Below is a small trained network, with its code and all its weights. Each question gives an input and a class and asks what happens when units are switched off, that is, made to give their printed mean instead of their output.

import numpy as np


def w(rows, s, z=0):
    codes = np.array(rows[::2]) - 128.0
    scale = np.full(codes.shape[1], s)
    scale[-1] = z or s
    return codes * scale


def norm(h):
    return h / np.sqrt((h * h).mean(-1, keepdims=True) + 1e-5)


def f(y):
    return y / 2 * (1 + np.tanh(0.7978845608 * (y + 0.044715 * y**3)))


def log_softmax(a):
    a = a - a.max(-1, keepdims=True)
    return a - np.log(np.exp(a).sum(-1, keepdims=True))


def net(x, mask):
    res = np.array(x, float).reshape(1, 3) / 4 @ E
    u = 0
    for l in range(2):
        y = f(norm(res) @ A[l][:, :-1].T + A[l][:, -1])
        res = res + np.where(mask[u : u + 9], y, B[l][:, -1]) @ B[l][:, :-1]
        u += 9
    return log_softmax(norm(res)[-1] @ U[:, :-1].T + U[:, -1])


A, B = {}, {}
E = w([
[6,139,39,107,233,117,135],'x0',
[147,164,104,109,157,218,214],'x1',
[166,75,72,171,198,131,93],'x2',
],0.011)
A[0] = w([
[166,98,112,127,144,141,214,52],'L0N1',
[173,70,92,165,181,54,1,99],'L0N2',
[38,162,211,115,132,80,104,83],'L0N3',
[175,118,92,115,127,179,152,116],'L0N4',
[27,147,80,101,165,126,171,108],'L0N5',
[101,70,56,159,155,128,73,122],'L0N6',
[110,105,128,125,238,83,32,250],'L0N7',
[105,147,144,106,68,82,169,115],'L0N8',
[184,109,45,167,212,153,83,37],'L0N9',
],0.009,0.002)
B[0] = w([
[141,164,110,154,192,171,145,145],'L0N1',
[136,91,113,165,162,72,39,254],'L0N2',
[100,168,11,172,135,165,234,189],'L0N3',
[122,156,110,94,221,144,143,152],'L0N4',
[84,120,187,151,50,73,135,243],'L0N5',
[195,105,185,95,106,132,92,209],'L0N6',
[171,164,201,145,130,145,54,253],'L0N7',
[38,101,96,92,118,125,107,171],'L0N8',
[139,41,76,136,95,21,199,208],'L0N9',
],0.011,0.0072)
A[1] = w([
[74,245,129,133,75,167,160,211],'L1N1',
[95,75,200,48,43,177,150,207],'L1N2',
[157,226,172,99,211,195,69,131],'L1N3',
[124,76,43,183,138,84,20,170],'L1N4',
[53,152,159,143,125,100,130,171],'L1N5',
[138,162,124,191,71,125,23,246],'L1N6',
[226,115,157,112,136,119,72,180],'L1N7',
[175,111,138,155,114,80,215,36],'L1N8',
[66,144,120,59,81,63,116,77],'L1N9',
],0.011,0.0013)
B[1] = w([
[87,116,170,134,86,72,141,232],'L1N1',
[86,127,107,168,199,33,142,202],'L1N2',
[140,139,155,108,16,246,59,143],'L1N3',
[181,112,216,128,174,68,39,254],'L1N4',
[133,167,93,133,73,83,165,186],'L1N5',
[139,96,101,99,195,166,138,229],'L1N6',
[94,119,172,110,169,85,85,221],'L1N7',
[72,156,7,116,107,179,116,154],'L1N8',
[136,131,197,110,99,226,176,194],'L1N9',
],0.012,0.0098)
U = w([
[127,149,13,165,186,125,191,19],'0',
[5,206,215,171,43,28,215,207],'1',
[148,196,163,147,80,212,128,18],'2',
[150,114,204,173,196,2,49,250],'3',
],0.0099,0.0022)

Each question gives the input, the list of numbers given to net, and the class t.
The units are the neurons (one row each of A and B). Each row of codes is followed by its name. A weight is (code - 128) times the scale printed after its matrix; where a second scale follows, it is the last column's (A, B and U).
mask holds one flag per neuron, layer by layer. A switched-off neuron (its flag False) gives its mean, the last column of its row in B, instead of its output. The means were averaged over made-up inputs and are rounded, as every weight is.
A unit's drop is (log p(t) with every unit on - log p(t) with that unit switched off) / (log p(t) with every unit on - log p(t) with every unit switched off).
most important unit: the unit with the biggest drop
k most important neurons: the k neurons with the biggest drops, biggest first
k most important neurons of layer l: the k neurons of layer l with the biggest drops, biggest first
drop of u: that unit's drop, to one decimal
input [8,7,5], class 0: most important unit -> L0N2
input [-7,0,-5], class 1: 2 most important neurons -> [L0N2, L1N4]
input [4,6,2], class 0: 4 most important neurons -> [L0N9, L1N8, L1N1, L0N8]
input [6,8,8], class 0: 4 most important neurons -> [L0N2, L0N9, L1N8, L1N7]
input [-7,-7,-6], class 1: 2 most important neurons -> [L0N2, L1N4]
input [1,5,4], class 0: 2 most important neurons of layer 0 -> [L0N9, L0N2]
input [6,4,3], class 1: 2 most important neurons of layer 0 -> [L0N5, L0N2]
input [-7,7,6], class 0: 3 most important neurons of layer 0 -> [L0N7, L0N6, L0N9]
input [-5,4,-1], class 2: 3 most important neurons -> [L0N5, L1N3, L0N9]
input [-7,-8,-6], class 1: 4 most important neurons of layer 0 -> [L0N2, L0N7, L0N6, L0N3]
input [8,3,2], class 1: 2 most important neurons -> [L0N5, L0N2]
input [2,4,1], class 0: 2 most important neurons -> [L1N8, L0N9]
input [1,6,-3], class 1: 3 most important neurons of layer 0 -> [L0N7, L0N5, L0N2]
input [-1,-8,-6], class 1: most important unit -> L0N3
input [2,3,0], class 1: drop of L0N5 -> 0.4
input [2,3,3], class 0: 3 most important neurons of layer 1 -> [L1N8, L1N4, L1N1]
input [-8,5,1], class 2: drop of L0N9 -> 0.2
input [-4,5,8], class 0: drop of L1N8 -> 0.2
